[[-0.03  0.47  0.29 -0.81  0.58 -0.86 -0.71]
 [ 0.13  0.66  0.24  0.68  0.27 -1.49 -0.91]
 [ 0.36  1.41  0.26  1.86 -0.47 -2.78 -0.74]
 [-0.18 -0.20  0.27 -1.46  1.13  0.21 -0.90]
 [-0.47 -0.13  0.39 -4.47  1.48  0.72 -0.33]
 [ 0.23  0.97  0.28  1.05 -0.03 -2.01 -0.83]
 [ 0.16  0.64  0.25  0.66  0.24 -1.51 -0.89]
 [-0.26  0.56  0.42 -3.21  0.85 -0.52 -0.21]]
->
[[ 0.47  0.29 -0.81  0.58 -0.86 -0.71 -0.03]
 [ 0.66  0.24  0.68  0.27 -1.49 -0.91  0.13]
 [ 1.41  0.26  1.86 -0.47 -2.78 -0.74  0.36]
 [-0.20  0.27 -1.46  1.13  0.21 -0.90 -0.18]
 [-0.13  0.39 -4.47  1.48  0.72 -0.33 -0.47]
 [ 0.97  0.28  1.05 -0.03 -2.01 -0.83  0.23]
 [ 0.64  0.25  0.66  0.24 -1.51 -0.89  0.16]
 [ 0.56  0.42 -3.21  0.85 -0.52 -0.21 -0.26]]

[[-1.94  0.25  0.17 -0.12 -1.95]
 [-0.66  5.14 -0.12 -0.21 -0.30]
 [ 3.38 -5.18  2.11  2.31  2.12]
 [ 4.66  1.72  1.04  1.40  3.75]
 [ 2.82 -1.66  0.92  1.49  3.35]
 [-2.79  0.83  1.63  1.89 -0.31]]
->
[[ 0.25  0.17 -0.12 -1.95 -1.94]
 [ 5.14 -0.12 -0.21 -0.30 -0.66]
 [-5.18  2.11  2.31  2.12  3.38]
 [ 1.72  1.04  1.40  3.75  4.66]
 [-1.66  0.92  1.49  3.35  2.82]
 [ 0.83  1.63  1.89 -0.31 -2.79]]

[[-0.47 -0.36  0.85 -0.12 -0.41  0.34 -0.29]
 [-3.61 -3.06  3.03 -3.76  3.97  4.99 -3.00]
 [ 0.77  0.84 -1.36  0.38  0.47 -0.61  0.62]
 [ 0.58 -2.46 -0.45 -2.97  0.85 -0.91  3.12]
 [-0.26 -4.09  0.87 -3.77  0.20 -1.42  3.99]]
->
[[-0.36  0.85 -0.12 -0.41  0.34 -0.29 -0.47]
 [-3.06  3.03 -3.76  3.97  4.99 -3.00 -3.61]
 [ 0.84 -1.36  0.38  0.47 -0.61  0.62  0.77]
 [-2.46 -0.45 -2.97  0.85 -0.91  3.12  0.58]
 [-4.09  0.87 -3.77  0.20 -1.42  3.99 -0.26]]

[[-0.87 -3.33 -0.82 -0.78 -0.33 -5.14  0.65  0.22  1.11  0.24 -3.27 -1.15
  -0.86  0.90]
 [-1.08 -0.23 -0.82  1.59 -0.03 -1.32  1.15 -0.71  3.04  0.51 -1.05 -1.48
  -1.88  2.43]]
->
[[-3.33 -0.82 -0.78 -0.33 -5.14  0.65  0.22  1.11  0.24 -3.27 -1.15 -0.86
   0.90 -0.87]
 [-0.23 -0.82  1.59 -0.03 -1.32  1.15 -0.71  3.04  0.51 -1.05 -1.48 -1.88
   2.43 -1.08]]

[[-1.86  2.73  0.31  1.09  1.43 -3.97  1.73  2.72]
 [ 0.13 -0.13  0.00 -0.12 -0.10  0.21 -0.11 -0.17]
 [-0.91  1.35  0.19  0.49  0.75 -1.93  0.82  1.36]
 [-0.55  0.84  0.08  0.31  0.42 -1.16  0.48  0.78]
 [-0.24 -0.87 -1.89 -4.74  0.21  1.50 -1.11 -2.04]]
->
[[ 2.73  0.31  1.09  1.43 -3.97  1.73  2.72 -1.86]
 [-0.13  0.00 -0.12 -0.10  0.21 -0.11 -0.17  0.13]
 [ 1.35  0.19  0.49  0.75 -1.93  0.82  1.36 -0.91]
 [ 0.84  0.08  0.31  0.42 -1.16  0.48  0.78 -0.55]
 [-0.87 -1.89 -4.74  0.21  1.50 -1.11 -2.04 -0.24]]

[[ 0.10  2.50 -0.64]
 [ 2.01 -1.12 -0.50]
 [ 1.17 -2.41  4.14]
 [ 3.52 -2.69  2.27]
 [ 1.73 -3.06 -3.24]
 [ 0.60  4.33  1.69]
 [ 2.11  1.21 -2.47]]
->
[[ 2.50 -0.64  0.10]
 [-1.12 -0.50  2.01]
 [-2.41  4.14  1.17]
 [-2.69  2.27  3.52]
 [-3.06 -3.24  1.73]
 [ 4.33  1.69  0.60]
 [ 1.21 -2.47  2.11]]

[[-2.67  0.99  0.93  0.35  0.47 -0.81 -1.71  0.15  0.84  0.67  0.49  0.83]
 [ 1.07 -0.33  1.50 -1.58 -0.04 -1.78  0.50  0.07  4.88  0.40  1.09  0.44]
 [-0.06 -0.23 -2.26  3.60 -2.51  0.88  0.58 -0.61 -2.50  0.29  0.80 -0.05]
 [ 0.33  0.47  0.44 -0.96  0.90 -0.04  1.95  0.40  1.66 -0.87 -0.63  0.62]
 [ 1.02  1.24 -1.01  1.31  2.51  0.04 -0.33  0.08 -1.95 -0.43 -0.60  0.18]]
->
[[ 0.99  0.93  0.35  0.47 -0.81 -1.71  0.15  0.84  0.67  0.49  0.83 -2.67]
 [-0.33  1.50 -1.58 -0.04 -1.78  0.50  0.07  4.88  0.40  1.09  0.44  1.07]
 [-0.23 -2.26  3.60 -2.51  0.88  0.58 -0.61 -2.50  0.29  0.80 -0.05 -0.06]
 [ 0.47  0.44 -0.96  0.90 -0.04  1.95  0.40  1.66 -0.87 -0.63  0.62  0.33]
 [ 1.24 -1.01  1.31  2.51  0.04 -0.33  0.08 -1.95 -0.43 -0.60  0.18  1.02]]

[[-0.90  2.42  0.25 -3.02 -2.73  2.41]
 [ 2.42 -4.59  1.86  0.04 -1.97  0.89]]
->
[[ 2.42  0.25 -3.02 -2.73  2.41 -0.90]
 [-4.59  1.86  0.04 -1.97  0.89  2.42]]
